Here is a tiny trained network, its code and every weight. The questions are about switching its units off for an input and a class, where a switched-off unit gives its printed mean instead of its output.

import numpy as np


def w(rows, s, z=0):
    codes = np.array(rows[::2]) - 128.0
    scale = np.full(codes.shape[1], s)
    scale[-1] = z or s
    return codes * scale


def norm(h):
    return h / np.sqrt((h * h).mean(-1, keepdims=True) + 1e-5)


def f(y):
    return np.maximum(y, 0)


def log_softmax(a):
    a = a - a.max(-1, keepdims=True)
    return a - np.log(np.exp(a).sum(-1, keepdims=True))


def net(x, mask):
    res = np.array(x, float).reshape(1, 3) / 4 @ E
    u = 0
    for l in range(3):
        y = f(norm(res) @ A[l][:, :-1].T + A[l][:, -1])
        res = res + np.where(mask[u : u + 9], y, B[l][:, -1]) @ B[l][:, :-1]
        u += 9
    return log_softmax(norm(res)[-1] @ U[:, :-1].T + U[:, -1])


A, B = {}, {}
E = w([
[30,152,98,102,144,164,89,75,123,197,81],'x0',
[231,188,165,126,20,200,157,52,155,194,126],'x1',
[101,87,113,252,121,125,205,173,137,35,38],'x2',
],0.0013)
A[0] = w([
[188,105,111,103,139,101,112,118,142,91,209,2],'0.n0',
[105,204,116,106,107,159,92,60,130,252,185,135],'0.n1',
[63,97,54,203,193,97,66,188,75,67,80,225],'0.n2',
[206,164,154,118,122,75,169,176,165,115,169,66],'0.n3',
[113,162,165,222,29,179,130,110,183,135,145,79],'0.n4',
[151,189,140,33,130,172,105,92,91,190,124,83],'0.n5',
[191,53,200,191,54,100,154,120,148,56,113,121],'0.n6',
[41,78,143,116,195,96,110,165,122,113,75,31],'0.n7',
[92,148,68,57,144,99,92,81,74,146,101,90],'0.n8',
],0.0018,0.00069)
B[0] = w([
[120,82,153,76,70,55,140,105,90,106,217,149],'0.n0',
[136,70,113,149,168,64,165,183,139,56,126,217],'0.n1',
[143,64,191,172,116,228,208,214,219,128,214,253],'0.n2',
[142,105,55,18,64,182,89,88,26,137,178,162],'0.n3',
[112,134,77,143,106,120,76,102,47,73,61,185],'0.n4',
[65,80,166,215,240,89,224,159,173,20,108,194],'0.n5',
[96,119,162,85,167,133,50,102,164,234,165,198],'0.n6',
[116,205,7,115,20,208,117,169,157,32,221,198],'0.n7',
[69,215,169,74,177,83,118,88,139,162,162,174],'0.n8',
],0.0016,0.0029)
A[1] = w([
[187,161,137,158,68,105,204,83,103,117,19,69],'1.n0',
[72,158,129,82,124,126,142,121,121,77,186,224],'1.n1',
[142,198,151,41,190,45,66,25,93,244,96,182],'1.n2',
[126,134,146,80,102,124,88,157,131,54,155,179],'1.n3',
[88,161,149,110,162,121,97,97,209,139,138,111],'1.n4',
[178,159,140,180,39,145,77,33,140,157,13,102],'1.n5',
[141,89,37,145,111,176,132,194,131,124,152,152],'1.n6',
[103,167,71,119,196,113,82,150,3,102,175,255],'1.n7',
[156,126,127,92,139,31,101,71,28,105,107,182],'1.n8',
],0.002,0.00053)
B[1] = w([
[124,144,47,119,181,148,41,148,76,103,124,231],'1.n0',
[105,199,109,114,124,107,151,47,121,192,75,234],'1.n1',
[129,57,160,216,144,80,251,187,143,113,47,219],'1.n2',
[110,136,126,117,59,108,128,141,142,148,118,202],'1.n3',
[112,137,132,158,155,99,147,132,180,184,117,187],'1.n4',
[81,183,39,149,234,137,92,102,77,59,62,250],'1.n5',
[174,120,192,124,148,72,149,121,118,181,93,230],'1.n6',
[160,147,156,144,82,208,123,117,135,142,89,216],'1.n7',
[154,133,144,101,109,144,179,4,76,153,73,163],'1.n8',
],0.0023,0.0018)
A[2] = w([
[25,163,126,75,211,181,198,69,129,228,122,146],'2.n0',
[131,22,226,87,191,119,134,235,159,188,176,84],'2.n1',
[223,166,27,154,219,197,81,90,44,33,28,82],'2.n2',
[51,151,74,84,162,100,145,170,122,153,240,201],'2.n3',
[159,96,206,136,125,88,193,183,199,166,112,155],'2.n4',
[20,137,55,170,208,134,149,180,111,124,86,255],'2.n5',
[183,70,73,135,28,133,214,177,102,23,216,216],'2.n6',
[80,202,66,140,77,249,199,124,84,139,70,188],'2.n7',
[6,205,71,35,75,138,48,101,174,157,160,88],'2.n8',
],0.0017,0.00079)
B[2] = w([
[173,159,101,201,140,118,109,181,211,130,167,203],'2.n0',
[97,156,75,183,121,162,128,114,144,69,98,183],'2.n1',
[81,187,34,136,187,137,36,72,104,69,187,214],'2.n2',
[151,124,180,213,96,159,95,129,157,163,96,181],'2.n3',
[76,97,23,138,180,124,117,138,127,112,54,183],'2.n4',
[250,127,165,37,70,112,116,72,57,147,160,254],'2.n5',
[80,87,146,88,124,160,159,112,65,144,84,201],'2.n6',
[159,135,123,98,168,83,72,136,114,109,182,197],'2.n7',
[91,183,183,176,77,182,47,227,147,167,196,161],'2.n8',
],0.0024,0.0034)
U = w([
[158,227,13,150,193,150,1,34,46,37,118,150],'0',
[130,161,123,171,234,16,218,77,226,200,45,135],'1',
[210,81,180,12,54,97,189,28,36,162,133,140],'2',
[72,155,234,77,84,110,56,86,176,74,24,2],'3',
[89,126,197,77,80,110,79,140,101,153,168,89],'4',
[82,222,170,196,116,170,13,217,224,199,209,141],'5',
[63,7,104,192,108,186,223,220,107,19,72,143],'6',
],0.0062,0.008)

Each question gives the input, the list of numbers given to net, and the class t.
The units are the neurons (one row each of A and B). Each row of codes is followed by its name. A weight is (code - 128) times the scale printed after its matrix; where a second scale follows, it is the last column's (A, B and U).
mask holds one flag per neuron, layer by layer. A switched-off neuron (its flag False) gives its mean, the last column of its row in B, instead of its output. The means were averaged over made-up inputs and are rounded, as every weight is.
A unit's drop is (log p(t) with every unit on - log p(t) with that unit switched off) / (log p(t) with every unit on - log p(t) with every unit switched off).
unit that matters most: the unit with the biggest drop
k most important neurons: the k neurons with the biggest drops, biggest first
k most important neurons of layer l: the k neurons of layer l with the biggest drops, biggest first
drop when u is switched off: that unit's drop, to one decimal
input [-2,0,2], class 6: unit that matters most	2.n2
input [-6,-8,-5], class 6: 3 most important neurons	2.n5, 0.n6, 0.n2
input [-2,-7,-2], class 6: 2 most important neurons of layer 1	1.n5, 1.n0
input [-6,6,0], class 0: 2 most important neurons	0.n2, 1.n5
input [-8,-3,-1], class 2: 3 most important neurons of layer 0	0.n3, 0.n0, 0.n5
input [-8,-8,-6], class 4: 2 most important neurons	1.n2, 2.n5
input [3,-4,2], class 5: 2 most important neurons	1.n2, 0.n1
input [8,-2,-3], class 5: 2 most important neurons	2.n8, 2.n0
input [-3,-3,-7], class 1: 2 most important neurons	1.n2, 2.n5
input [-6,7,0], class 0: 2 most important neurons	0.n2, 1.n5
input [6,-4,-8], class 1: 2 most important neurons	1.n2, 0.n2
input [-3,-3,-3], class 4: 3 most important neurons	0.n0, 1.n5, 0.n6
input [3,-2,2], class 5: 2 most important neurons of layer 1	1.n2, 1.n1
input [-6,-7,-4], class 6: unit that matters most	2.n5
input [-4,-8,-3], class 6: 2 most important neurons	0.n2, 0.n6
input [0,-4,-1], class 5: drop when 1.n2 is switched off	0.2
input [0,0,-2], class 1: drop when 0.n2 is switched off	0.1
input [1,2,-8], class 1: drop when 1.n2 is switched off	0.2
input [-2,2,-6], class 1: 2 most important neurons of layer 2	2.n5, 2.n4
input [-6,-5,-4], class 2: unit that matters most	0.n3
